Here is a tiny trained network, its code and every weight. The questions are about switching its units off for an input and a class, where a switched-off unit gives its printed mean instead of its output.

import numpy as np


def w(rows, s, z=0):
    codes = np.array(rows[::2]) - 128.0
    scale = np.full(codes.shape[1], s)
    scale[-1] = z or s
    return codes * scale


def f(y):
    return np.maximum(y, 0)


def log_softmax(a):
    a = a - a.max(-1, keepdims=True)
    return a - np.log(np.exp(a).sum(-1, keepdims=True))


def net(x, mask):
    res = np.array(x, float).reshape(1, 4) / 4 @ E
    y = f(res @ A[0][:, :-1].T + A[0][:, -1])
    res = res + np.where(mask, y, B[0][:, -1]) @ B[0][:, :-1]
    return log_softmax(res[-1] @ U[:, :-1].T + U[:, -1])


A, B = {}, {}
E = w([
[98,56,75,163,98,102,139,119,114,2],'x0',
[224,197,126,236,227,158,231,199,48,134],'x1',
[87,155,113,179,72,65,118,115,163,154],'x2',
[167,99,8,122,131,210,97,168,54,115],'x3',
],0.0086)
A[0] = w([
[138,133,46,76,106,171,127,149,108,143,187],'N0',
[76,106,109,135,144,68,166,138,133,2,124],'N1',
[159,133,144,196,175,115,203,119,125,123,3],'N2',
[97,157,205,120,146,96,149,101,162,169,245],'N3',
[192,144,119,184,146,95,165,138,121,62,110],'N4',
[89,28,111,78,87,105,124,73,178,86,111],'N5',
[101,34,200,67,92,89,116,65,179,139,120],'N6',
[112,87,116,44,112,65,78,85,113,149,4],'N7',
],0.0091,0.0027)
B[0] = w([
[183,95,115,177,140,170,140,61,156,114,185],'N0',
[70,169,25,57,182,191,35,133,159,103,200],'N1',
[255,58,97,118,78,114,182,78,153,230,192],'N2',
[152,143,84,153,188,177,64,40,193,96,221],'N3',
[51,110,81,121,200,51,156,132,100,178,187],'N4',
[142,87,111,103,174,159,174,111,246,114,245],'N5',
[152,103,153,172,201,93,193,97,127,154,253],'N6',
[154,125,122,74,127,90,184,141,160,121,202],'N7',
],0.0088,0.012)
U = w([
[123,5,128,81,133,2,250,161,138,202,117],'0',
[109,71,120,218,204,129,74,77,127,114,244],'1',
[65,215,80,60,248,139,82,137,135,184,145],'2',
[47,143,110,130,164,129,212,69,109,147,253],'3',
[100,214,157,34,80,76,210,124,136,54,74],'4',
[60,117,252,162,91,57,58,218,40,125,3],'5',
],0.0061,0.0028)

Each question gives the input, the list of numbers given to net, and the class t.
The units are the neurons (one row each of A and B). Each row of codes is followed by its name. A weight is (code - 128) times the scale printed after its matrix; where a second scale follows, it is the last column's (A, B and U).
mask holds one flag per neuron, in row order. A switched-off neuron (its flag False) gives its mean, the last column of its row in B, instead of its output. The means were averaged over made-up inputs and are rounded, as every weight is.
A unit's drop is (log p(t) with every unit on - log p(t) with that unit switched off) / (log p(t) with every unit on - log p(t) with every unit switched off).
The circuit of an input: a set's keep is (log p(t) with only the set's units on - log p(t) with every unit switched off) / (log p(t) with every unit on - log p(t) with every unit switched off). Starting from all 8 units, units are removed one at a time, each time the one whose removal leaves the highest keep (on an exact tie, the one counted first), for as long as the keep stays at least 0.8.
units of the circuit, in order: the units of the circuit, biggest drop first
unit that matters most: the unit with the biggest drop
k most important neurons: the k neurons with the biggest drops, biggest first
drop when u is switched off: that unit's drop, to one decimal
input [3,-8,4,5], class 0: units of the circuit, in order -> N7
input [6,2,-5,2], class 2: 3 most important neurons -> N1, N6, N4
input [8,-4,-4,4], class 2: 2 most important neurons -> N1, N2
input [5,2,3,-2], class 2: units of the circuit, in order -> N1, N6
input [1,4,-1,1], class 0: 3 most important neurons -> N3, N1, N2
input [3,-3,5,-7], class 1: 3 most important neurons -> N3, N6, N4
input [-2,-6,-2,5], class 0: units of the circuit, in order -> N3, N1
input [-7,8,-6,7], class 0: 3 most important neurons -> N2, N3, N1
input [-7,8,1,-3], class 0: 3 most important neurons -> N2, N1, N4
input [8,-5,1,-5], class 2: 2 most important neurons -> N1, N2
input [-5,5,-1,-6], class 1: 3 most important neurons -> N3, N7, N1
input [5,1,-4,-1], class 2: 2 most important neurons -> N1, N6
input [-6,-1,6,-8], class 1: 2 most important neurons -> N3, N1
input [-7,0,3,7], class 1: units of the circuit, in order -> N0
input [-4,-6,0,-8], class 1: 2 most important neurons -> N3, N2
input [5,-4,-5,0], class 2: 2 most important neurons -> N1, N2
input [-7,-2,3,7], class 1: 2 most important neurons -> N0, N1
input [-5,-1,-1,-5], class 1: units of the circuit, in order -> N3, N1
input [2,8,-1,-3], class 0: drop when N2 is switched off -> 0.6
input [-2,-4,-4,2], class 0: unit that matters most -> N3
input [4,2,-2,0], class 2: drop when N4 is switched off -> 0.1
input [7,4,7,1], class 2: drop when N1 is switched off -> 0.9
